Below are the code and all the weights of a small trained network. Each question names an input and a class and asks about switching units off, where a switched-off unit gives its printed mean instead of its output.

import numpy as np


def w(rows, s, z=0):
    codes = np.array(rows[::2]) - 128.0
    scale = np.full(codes.shape[1], s)
    scale[-1] = z or s
    return codes * scale


def f(y):
    return y / 2 * (1 + np.tanh(0.7978845608 * (y + 0.044715 * y**3)))


def log_softmax(a):
    a = a - a.max(-1, keepdims=True)
    return a - np.log(np.exp(a).sum(-1, keepdims=True))


def net(x, mask):
    res = np.array(x, float).reshape(1, 4) / 4 @ E
    y = f(res @ A[0][:, :-1].T + A[0][:, -1])
    res = res + np.where(mask, y, B[0][:, -1]) @ B[0][:, :-1]
    return log_softmax(res[-1] @ U[:, :-1].T + U[:, -1])


A, B = {}, {}
E = w([
[193,129,12,185,26,59,225,41,170,86,188],'x0',
[132,131,150,142,139,118,141,121,134,139,153],'x1',
[61,214,37,14,253,147,188,87,186,215,212],'x2',
[35,28,155,123,195,74,239,61,27,109,72],'x3',
],0.0044)
A[0] = w([
[172,124,51,158,64,80,222,46,143,66,212,54],'neuron 0',
[198,227,72,139,71,165,33,212,212,150,204,72],'neuron 1',
[165,98,2,129,52,55,209,69,155,94,149,56],'neuron 2',
[43,37,125,104,173,89,210,65,33,88,83,42],'neuron 3',
[95,191,91,82,193,157,202,117,164,196,187,131],'neuron 4',
[223,60,217,237,51,114,67,177,68,29,88,112],'neuron 5',
[111,171,72,49,200,127,150,93,141,187,195,91],'neuron 6',
[44,43,150,109,179,59,243,53,64,135,89,119],'neuron 7',
[52,125,171,47,207,206,70,178,102,157,56,253],'neuron 8',
[173,128,14,152,49,47,197,43,175,139,193,194],'neuron 9',
[77,174,67,59,199,125,151,97,154,175,196,110],'neuron 10',
[99,175,66,33,170,155,183,115,163,184,158,73],'neuron 11',
],0.0041,0.0033)
B[0] = w([
[85,74,169,37,198,91,39,221,85,191,159,170],'neuron 0',
[238,193,193,48,106,222,116,29,212,30,130,205],'neuron 1',
[112,62,187,41,218,113,44,225,80,216,193,167],'neuron 2',
[237,172,206,27,97,253,59,16,243,21,129,167],'neuron 3',
[87,99,76,152,60,73,184,100,147,114,94,179],'neuron 4',
[60,43,54,157,22,51,222,87,144,186,19,255],'neuron 5',
[76,54,46,119,48,71,214,80,141,152,59,166],'neuron 6',
[231,229,182,100,124,233,93,36,217,37,143,192],'neuron 7',
[97,152,165,175,198,83,96,193,48,166,176,247],'neuron 8',
[113,147,185,151,245,101,73,189,51,165,173,227],'neuron 9',
[77,78,71,155,28,80,196,89,133,143,66,174],'neuron 10',
[49,67,43,113,55,69,187,84,169,181,33,160],'neuron 11',
],0.0054,0.0046)
U = w([
[50,26,45,178,3,38,232,65,136,164,15,12],'0',
[235,221,179,34,119,241,68,9,227,24,153,41],'1',
[112,175,107,217,170,92,152,131,59,125,177,255],'2',
[71,72,173,73,245,76,22,233,23,219,189,3],'3',
],0.0057,0.0048)

Each question gives the input, the list of numbers given to net, and the class t.
The units are the neurons (one row each of A and B). Each row of codes is followed by its name. A weight is (code - 128) times the scale printed after its matrix; where a second scale follows, it is the last column's (A, B and U).
mask holds one flag per neuron, in row order. A switched-off neuron (its flag False) gives its mean, the last column of its row in B, instead of its output. The means were averaged over made-up inputs and are rounded, as every weight is.
A unit's drop is (log p(t) with every unit on - log p(t) with that unit switched off) / (log p(t) with every unit on - log p(t) with every unit switched off).
The circuit of an input: a set's keep is (log p(t) with only the set's units on - log p(t) with every unit switched off) / (log p(t) with every unit on - log p(t) with every unit switched off). Starting from all 12 units, units are removed one at a time, each time the one whose removal leaves the highest keep (on an exact tie, the one counted first), for as long as the keep stays at least 0.8.
units of the circuit, in order: the units of the circuit, biggest drop first
most important unit: the unit with the biggest drop
k most important neurons: the k neurons with the biggest drops, biggest first
drop when u is switched off: that unit's drop, to one decimal
input [-4,0,-6,-3], class 0: most important unit	neuron 5
input [-3,-1,-2,6], class 1: units of the circuit, in order	(neuron 3; neuron 7)
input [6,1,-3,6], class 1: 2 most important neurons	(neuron 7; neuron 3)
input [5,8,-1,8], class 1: 2 most important neurons	(neuron 7; neuron 3)
input [-6,-1,7,7], class 0: 3 most important neurons	(neuron 10; neuron 6; neuron 11)
input [-7,-1,-8,0], class 0: 2 most important neurons	(neuron 5; neuron 9)
input [7,-3,4,-4], class 3: 3 most important neurons	(neuron 9; neuron 2; neuron 0)
input [-3,-2,4,7], class 1: 3 most important neurons	(neuron 7; neuron 3; neuron 5)
input [3,-5,-5,7], class 1: 2 most important neurons	(neuron 3; neuron 7)
input [-7,-6,4,8], class 1: drop when neuron 7 is switched off	0.5
input [6,-3,-4,7], class 1: drop when neuron 8 is switched off	0.1
input [-6,-6,7,3], class 0: drop when neuron 1 is switched off	0.0
